Below are the code and all the weights of a small trained network. Each question names an input and a class and asks about switching units off, where a switched-off unit gives its printed mean instead of its output.

import numpy as np


def w(rows, s, z=0):
    codes = np.array(rows[::2]) - 128.0
    scale = np.full(codes.shape[1], s)
    scale[-1] = z or s
    return codes * scale


def f(y):
    return np.maximum(y, 0)


def log_softmax(a):
    a = a - a.max(-1, keepdims=True)
    return a - np.log(np.exp(a).sum(-1, keepdims=True))


def net(x, mask):
    res = np.array(x, float).reshape(1, 8) / 4 @ E
    y = f(res @ A[0][:, :-1].T + A[0][:, -1])
    res = res + np.where(mask, y, B[0][:, -1]) @ B[0][:, :-1]
    return log_softmax(res[-1] @ U[:, :-1].T + U[:, -1])


A, B = {}, {}
E = w([
[104,105,164,2,126,69,182,109,136],'x0',
[91,176,198,151,76,151,125,140,23],'x1',
[78,105,82,81,118,28,162,88,176],'x2',
[179,220,115,88,172,189,190,110,82],'x3',
[49,160,172,41,27,87,121,114,87],'x4',
[170,111,118,62,127,178,189,14,153],'x5',
[98,185,64,115,208,98,126,204,168],'x6',
[113,206,172,136,201,146,151,178,83],'x7',
],0.0098)
A[0] = w([
[90,119,135,10,135,98,185,94,202,4],'N1',
[77,88,89,208,171,55,46,194,176,164],'N2',
[76,199,167,48,97,158,92,150,33,134],'N3',
[143,88,132,105,176,183,56,153,114,52],'N4',
[131,155,108,36,167,65,150,107,137,182],'N5',
[156,96,146,168,78,117,139,80,120,95],'N6',
[119,173,139,75,127,114,200,103,127,93],'N7',
[217,111,83,196,188,210,130,105,107,63],'N8',
[95,104,82,2,176,38,193,95,129,118],'N9',
[102,82,116,69,68,105,146,76,106,226],'N10',
[144,219,164,121,127,215,119,169,48,174],'N11',
[146,91,146,115,46,166,87,64,134,51],'N12',
[175,130,98,190,167,181,122,114,169,172],'N13',
[223,149,125,210,206,232,150,138,118,92],'N14',
],0.009,0.0025)
B[0] = w([
[198,118,190,77,129,54,180,107,202,214],'N1',
[60,147,33,196,66,60,91,222,176,242],'N2',
[125,65,108,71,124,103,234,170,79,217],'N3',
[120,103,130,161,154,166,118,143,134,163],'N4',
[139,163,102,70,203,70,144,121,158,198],'N5',
[143,128,137,143,82,157,101,82,111,172],'N6',
[154,142,136,85,179,120,161,153,113,179],'N7',
[152,170,160,181,172,187,93,79,169,230],'N8',
[135,191,147,52,152,104,164,102,254,233],'N9',
[195,82,203,60,63,123,9,45,182,204],'N10',
[46,133,167,114,144,191,206,184,22,236],'N11',
[109,64,198,150,85,139,54,98,66,191],'N12',
[164,138,92,208,137,169,105,107,184,211],'N13',
[174,223,109,224,156,218,127,114,119,252],'N14',
],0.007,0.015)
U = w([
[113,134,162,79,155,159,203,191,2,1],'0',
[144,19,170,112,56,139,81,82,107,87],'1',
[75,103,91,184,137,64,89,230,150,254],'2',
[157,114,151,34,157,82,157,108,198,205],'3',
[163,162,129,189,205,225,133,131,121,54],'4',
],0.0093,0.00093)

Each question gives the input, the list of numbers given to net, and the class t.
The units are the neurons (one row each of A and B). Each row of codes is followed by its name. A weight is (code - 128) times the scale printed after its matrix; where a second scale follows, it is the last column's (A, B and U).
mask holds one flag per neuron, in row order. A switched-off neuron (its flag False) gives its mean, the last column of its row in B, instead of its output. The means were averaged over made-up inputs and are rounded, as every weight is.
A unit's drop is (log p(t) with every unit on - log p(t) with that unit switched off) / (log p(t) with every unit on - log p(t) with every unit switched off).
The circuit of an input: a set's keep is (log p(t) with only the set's units on - log p(t) with every unit switched off) / (log p(t) with every unit on - log p(t) with every unit switched off). Starting from the 12 units with the biggest drops (on a tie, the unit counted first), units are removed one at a time, each time the one whose removal leaves the highest keep (on an exact tie, the one counted first), for as long as the keep stays at least 0.8.
units of the circuit, in order: the units of the circuit, biggest drop first
most important unit: the unit with the biggest drop
top k neurons: the k neurons with the biggest drops, biggest first
drop when u is switched off: that unit's drop, to one decimal
input [6,0,1,-8,-5,1,1,7], class 2: top 2 neurons : [N2; N10]
input [-7,4,-4,3,6,-8,4,-2], class 0: most important unit : N11
input [-3,-8,-2,1,7,-1,1,5], class 0: units of the circuit, in order : [N10; N13; N8]
input [-7,-5,8,-6,4,3,-4,3], class 1: units of the circuit, in order : [N10; N12]
input [-6,5,5,-4,-3,-2,-5,6], class 2: units of the circuit, in order : [N2; N8]
input [-4,1,-6,-3,7,5,-7,4], class 0: top 3 neurons : [N11; N3; N13]
input [-6,1,1,2,5,7,7,-1], class 3: top 2 neurons : [N14; N11]
input [1,8,8,2,8,-3,1,3], class 3: top 2 neurons : [N10; N9]
input [4,8,-3,8,-5,-5,2,1], class 0: drop when N11 is switched off : 0.3
input [-6,3,-3,-8,3,3,-1,6], class 0: drop when N11 is switched off : 0.1
input [4,-3,-1,0,-7,-6,-3,-6], class 2: drop when N2 is switched off : 0.4
